Here is a tiny trained network, its code and every weight. The questions are about switching its units off for an input and a target symbol, where a switched-off unit gives its printed mean instead of its output.

import numpy as np


def w(rows, s, z=0):
    codes = np.array(rows[::2]) - 128.0
    scale = np.full(codes.shape[1], s)
    scale[-1] = z or s
    return codes * scale


def softmax(a):
    e = np.exp(a - a.max(-1, keepdims=True))
    return e / e.sum(-1, keepdims=True)


def log_softmax(a):
    a = a - a.max(-1, keepdims=True)
    return a - np.log(np.exp(a).sum(-1, keepdims=True))


def net(x, mask):
    ids = ['βεζστω'.index(c) for c in x.split()]
    T = len(ids)
    res = E[ids] + P[:T]
    u = 0
    for l in range(3):
        r = res
        for j in range(2):
            rows = slice(3 * j, 3 * j + 3)
            q, k, v = (r @ M[l][rows].T for M in (Q, K, V))
            z = softmax(np.where(np.tri(T) > 0, q @ k.T / 3**0.5, -1e9)) @ v
            o = O[l][rows]
            res = res + np.where(mask[u + j], z, o[:, -1]) @ o[:, :-1]
        u += 2
    return log_softmax(res[-1] @ U[:, :-1].T + U[:, -1])


Q, K, V, O = {}, {}, {}, {}
E = w([
[153,205,56,100],'β',
[179,219,223,156],'ε',
[103,207,194,155],'ζ',
[98,230,39,173],'σ',
[131,58,150,245],'τ',
[101,54,125,152],'ω',
],0.011)
P = w([
[140,116,254,106],'0',
[147,104,81,211],'1',
[178,147,145,157],'2',
[168,138,134,170],'3',
[169,141,144,140],'4',
[149,150,112,140],'5',
[150,160,145,123],'6',
[142,154,132,141],'7',
[125,131,125,94],'8',
[98,153,96,115],'9',
[126,167,99,63],'10',
[78,95,108,124],'11',
[90,106,87,38],'12',
[48,139,18,73],'13',
],0.0085)
Q[0] = w([
[3,134,149,161],'0.h1',
[150,168,131,202],'0.h1',
[216,52,137,67],'0.h1',
[116,155,121,161],'0.h2',
[169,107,113,137],'0.h2',
[124,129,126,118],'0.h2',
],0.018)
K[0] = w([
[146,95,97,32],'0.h1',
[158,136,183,34],'0.h1',
[247,122,117,214],'0.h1',
[38,121,116,93],'0.h2',
[179,88,117,71],'0.h2',
[136,154,131,157],'0.h2',
],0.015)
V[0] = w([
[241,13,1,19],'0.h1',
[232,131,113,52],'0.h1',
[196,125,120,81],'0.h1',
[36,213,132,75],'0.h2',
[48,239,142,55],'0.h2',
[98,189,140,75],'0.h2',
],0.006)
O[0] = w([
[154,176,253,164,2],'0.h1',
[214,147,138,135,111],'0.h1',
[176,131,130,133,117],'0.h1',
[156,38,169,157,96],'0.h2',
[163,2,169,161,92],'0.h2',
[141,62,134,149,102],'0.h2',
],0.0065,0.0054)
Q[1] = w([
[112,128,133,129],'1.h1',
[132,127,86,134],'1.h1',
[58,161,157,109],'1.h1',
[102,213,99,135],'1.h2',
[124,187,12,249],'1.h2',
[187,3,160,68],'1.h2',
],0.011)
K[1] = w([
[127,125,120,142],'1.h1',
[41,104,147,87],'1.h1',
[147,67,100,142],'1.h1',
[115,160,145,10],'1.h2',
[111,32,126,2],'1.h2',
[148,113,132,251],'1.h2',
],0.012)
V[1] = w([
[145,64,52,142],'1.h1',
[146,100,196,249],'1.h1',
[130,118,113,119],'1.h1',
[128,112,115,104],'1.h2',
[116,156,172,156],'1.h2',
[96,119,168,47],'1.h2',
],0.017)
O[1] = w([
[124,147,255,161,254],'1.h1',
[93,192,50,34,66],'1.h1',
[128,133,160,143,141],'1.h1',
[133,131,152,155,143],'1.h2',
[130,98,84,84,61],'1.h2',
[161,70,167,152,59],'1.h2',
],0.012,0.0041)
Q[2] = w([
[146,119,123,100],'2.h1',
[84,102,103,157],'2.h1',
[108,160,87,176],'2.h1',
[139,191,88,251],'2.h2',
[28,81,201,104],'2.h2',
[164,62,17,85],'2.h2',
],0.015)
K[2] = w([
[126,150,92,123],'2.h1',
[172,96,144,89],'2.h1',
[85,92,146,104],'2.h1',
[137,120,237,44],'2.h2',
[159,114,68,126],'2.h2',
[92,249,161,215],'2.h2',
],0.018)
V[2] = w([
[210,223,34,210],'2.h1',
[241,208,192,5],'2.h1',
[212,41,76,152],'2.h1',
[72,162,164,138],'2.h2',
[105,73,81,110],'2.h2',
[35,87,158,101],'2.h2',
],0.012)
O[2] = w([
[30,95,156,236,240],'2.h1',
[207,183,24,248,3],'2.h1',
[87,202,150,164,18],'2.h1',
[111,80,132,68,146],'2.h2',
[153,157,199,151,174],'2.h2',
[158,111,213,31,163],'2.h2',
],0.012,0.0055)
U = w([
[130,82,69,142,80],'β',
[179,70,148,194,8],'ε',
[162,111,134,102,22],'ζ',
[160,3,60,104,70],'σ',
[90,54,121,133,200],'τ',
[70,185,105,69,253],'ω',
],0.0061,0.0045)

Each question gives the input, a string of symbols that net reads in full, and the target symbol t.
The units are the heads (3 rows each of Q, K, V and O). Each row of codes is followed by its name. A weight is (code - 128) times the scale printed after its matrix; where a second scale follows, it is the last column's (O and U).
mask holds one flag per head, layer by layer. A switched-off head (its flag False) gives its mean, the last column of its rows in O, instead of its output. The means were averaged over made-up inputs and are rounded, as every weight is.
A unit's drop is (log p(t) with every unit on - log p(t) with that unit switched off) / (log p(t) with every unit on - log p(t) with every unit switched off).
The circuit of an input: a set's keep is (log p(t) with only the set's units on - log p(t) with every unit switched off) / (log p(t) with every unit on - log p(t) with every unit switched off). Starting from all 6 units, units are removed one at a time, each time the one whose removal leaves the highest keep (on an exact tie, the one counted first), for as long as the keep stays at least 0.8.
units of the circuit, in order: the units of the circuit, biggest drop first
unit that matters most: the unit with the biggest drop
heads that matter: for each layer, one digit per head in row order, 1 if its drop is at least 0.15 and else 0, layers parted by /
drop of u: that unit's drop, to one decimal
input σ β β ω σ ζ τ σ τ, target σ: unit that matters most => 0.h2
input ε ε τ τ ω ζ β τ, target ε: units of the circuit, in order => 1.h1; 0.h1; 2.h2; 1.h2
input σ τ ζ τ τ ζ σ ζ ε, target σ: units of the circuit, in order => 1.h1; 2.h1; 0.h2; 2.h2
input ε β ω, target ε: units of the circuit, in order => 1.h1; 0.h1; 2.h2
input ε τ τ ζ β β σ β β τ β β β τ, target ε: units of the circuit, in order => 1.h1; 2.h2
input σ β ζ ζ ζ, target σ: units of the circuit, in order => 0.h2; 2.h1; 1.h1; 2.h2
input σ τ ω ζ σ, target σ: units of the circuit, in order => 1.h1; 2.h1; 0.h2; 2.h2
input β ζ τ τ β ε β, target β: heads that matter => 11 / 10 / 11
input ε ε β β τ β τ ζ ζ β ε, target ε: units of the circuit, in order => 1.h1; 2.h2; 1.h2
input ζ β β τ τ τ ζ τ τ σ τ ε, target ζ: heads that matter => 11 / 10 / 11
input ε ζ τ τ τ τ σ β σ β σ β σ ω, target ε: units of the circuit, in order => 1.h1; 2.h2
input σ β τ β σ σ ζ τ β ζ β ε β, target σ: units of the circuit, in order => 0.h2; 2.h1; 1.h1; 2.h2
input β ζ ζ τ ω, target ω: heads that matter => 00 / 11 / 00
input ε τ β σ, target ε: units of the circuit, in order => 1.h1; 0.h1; 2.h2; 1.h2
input β ζ β ε ζ β τ, target β: unit that matters most => 2.h1
input β β τ ζ σ τ ζ β ζ ε β ω, target β: heads that matter => 11 / 11 / 11
input ε β ε ζ ε ε σ, target β: heads that matter => 01 / 00 / 11
input β ζ τ, target ω: heads that matter => 00 / 11 / 00
input ζ ω σ, target ζ: drop of 2.h2 => 0.2
input ζ σ ε σ σ ε τ ζ ω ζ τ ζ τ β, target ζ: unit that matters most => 0.h1
input σ β β β ω τ σ ζ ε ε, target σ: drop of 1.h1 => 0.4
input σ β τ β ζ ω, target σ: drop of 0.h1 => 0.2
